X =
array([[  13.07,  122.52,  226.88,  117.36,   15.48, -143.90,  -10.96,
         196.02,  154.77,  -49.53, -144.39,  150.97,   36.32,  137.40,
         -31.82,  206.48],
       [  39.62,   70.49,  119.03,   46.82,   42.24,  -33.05,   25.31,
         104.87,  112.31,  -36.43,   -9.36,   90.50,   47.92,   55.28,
          41.36,  100.94],
       [  45.78,  145.90,  253.12,  102.84,   17.92, -148.21,  -67.58,
         132.32,  136.94,   67.78, -180.64,  139.55,   83.13,  193.38,
          14.07,  189.34],
       [  85.84,  108.59,  185.03,   42.33,   41.22,  -91.03,  -36.29,
         102.63,  145.09,   12.67,  -90.01,  109.09,   69.76,  133.49,
          81.66,  129.10],
       [  89.92,  113.10,  191.61,   51.49,   34.74,  -64.74,  -32.11,
         114.18,  143.85,   51.23,  -82.62,  115.87,   64.13,  149.76,
          84.06,  110.30],
       [  16.02,   61.97,   87.40,   44.33,   58.86,  -68.84,   15.47,
          39.47,   70.47,  -53.21,  -19.93,   58.29,   83.81,   26.76,
          19.65,  139.07],
       [  47.79,   66.30,   82.39,   51.76,   57.47,   -3.19,   30.04,
          51.02,   69.10,   21.57,   12.50,   62.08,   72.16,   58.44,
          48.76,   94.97],
       [  -5.34,   47.51,   72.43,   65.55,   41.26,    8.76,   68.05,
          98.12,   71.77,  -45.40,   40.15,   74.89,   40.70,    7.25,
          -4.77,   89.55]])
The largest entry is 253.12
The 1st entry in reading order: 13.07
What is the 3rd smallest entry?
A: -144.39
The entry just left of 89.55 is -4.77
What is the entry just right of the largest entry?
A: 102.84
The entry just right of 62.08 is 72.16
The entry just right of 13.07: 122.52
What is the fifth entry in reading order?
A: 15.48
What is the entry just left of 104.87?
A: 25.31
The entry just left of the largest entry is 145.90
What is the entry just left of 8.76?
A: 41.26
What is the entry just left of the smallest entry?
A: 67.78
The 2nd smallest entry is -148.21
What is the entry just right of -67.58?
A: 132.32
What is the entry just left of 39.47?
A: 15.47
The entry just right of 89.92 -> 113.10
The entry just right of -9.36 -> 90.50
The entry just left of 185.03 -> 108.59
The entry just right of 82.39: 51.76
What is the 3rd largest entry?
A: 206.48
What is the entry just left of -36.29?
A: -91.03
What is the entry just right of 41.36?
A: 100.94

[[ 12.08  11.95   8.12  16.91  12.71  15.32]
 [ 13.60  12.13  12.25  15.52  14.87  15.28]
 [ 13.51  20.80  12.32  16.00  10.91  13.83]
 [ 13.84  13.82  17.18  13.06  11.80  20.97]
 [ 15.12  14.39  19.92  14.33  13.33  18.34]
 [ 19.26  13.70  13.75  12.05  16.76  14.89]
 [ 15.38  15.32  19.07  14.73  20.69  11.56]
 [ 13.99  16.34  13.34  17.37   9.50  15.05]
 [ 14.94  13.73  18.75  10.92 -25.33  14.55]
 [ 12.68  20.20  16.05  17.72  15.09  14.82]
 [ 15.31  14.50  18.82  17.20  16.50  16.46]
 [ 15.46  14.17  15.17  12.68  17.74   9.20]
 [ 14.53  16.07  15.85  15.42  22.49  20.65]]
The second entry on the main diagonal?
Answer: 12.13
The bottom entry of the column that holds the largest entry?
Answer: 22.49
The entry just left of 12.05 -> 13.75
The entry just right of 19.92?
Answer: 14.33
The entry in the bottom-right corner?
Answer: 20.65
The top entry of the column that holds the largest entry: 12.71
The third smallest entry is 9.20
The entry just right of 14.33?
Answer: 13.33
The entry directly above 17.74: 16.50
The entry just left of 16.00?
Answer: 12.32
The 2nd entry on the diagonal from the top-right corner: 14.87
The entry just left of 17.18 is 13.82
The entry directly above the smallest entry?
Answer: 9.50
The entry in the bottom-left corner: 14.53
The entry just right of the smallest entry?
Answer: 14.55
The entry directly below 16.50 -> 17.74
The entry directly above 15.09?
Answer: -25.33
The third-last entry, reading row by row -> 15.42
The 2nd smallest entry?
Answer: 8.12
The entry directly above 14.73 -> 12.05
The entry directly above 19.26?
Answer: 15.12
The 2nd entry, reading row by row -> 11.95
The entry directly above 14.94: 13.99
The entry directly below 17.20 -> 12.68
The top-right entry?
Answer: 15.32
The third entry on the diagonal from the top-right corner: 16.00
The 1st entry, reading row by row?
Answer: 12.08
The entry directly above 15.17?
Answer: 18.82
The entry just left of 17.37?
Answer: 13.34
The entry just right of 15.46 -> 14.17

M =
array([[217, 162,  87, 127, 112, 137, 213,  91, 106, 140, 142],
       [149, 128, 169, 132, 128, 132, 153, 120, 134, 132, 133],
       [ 95, 151, 157, 152, 164, 140,  59, 160, 158, 140, 138],
       [187, 146, 117, 128, 118, 135, 190, 106, 117, 136, 139],
       [156, 128, 155, 130, 124, 132, 166, 118, 130, 133, 134],
       [104,  66,  64, 113, 108, 132, 216, 172, 121, 129, 128],
       [142, 109, 111, 123, 117, 133, 188, 137, 124, 132, 133],
       [133, 141, 164, 140, 142, 136, 118, 133, 142, 136, 136]])
Report the 3rd smallest entry.
A: 66
The entry in the bottom-left corner: 133
The entry directly above the smallest entry -> 153
The smallest entry in the last row: 118
Report the entry in the top-right corner.
A: 142
The top-left entry: 217
Report the third entry on the diagonal from the top-right corner.
A: 158
Report the first entry in the row that holds the smallest entry.
A: 95
Report the largest entry in the last row.
A: 164
The entry directly below 64: 111
The 3rd entry on the main diagonal: 157
Report the third entry from the end, reading row by row.
A: 142
Report the 2nd entry on the diagonal from the top-right corner.
A: 132
The 2nd largest entry is 216
Report the second-last entry, reading row by row.
A: 136
Report the second entry on the main diagonal.
A: 128
The smallest entry in the last column -> 128
Report the smallest entry.
A: 59
Report the top entry of the column that holds the smallest entry.
A: 213
The 2nd smallest entry is 64
The entry just left of 59 -> 140
Report the last entry, reading row by row.
A: 136
The entry just left of 109: 142
Report the entry directly below the smallest entry.
A: 190
The fourth entry in reading order is 127
The entry directly below the largest entry is 149
Report the 5th entry, reading row by row.
A: 112
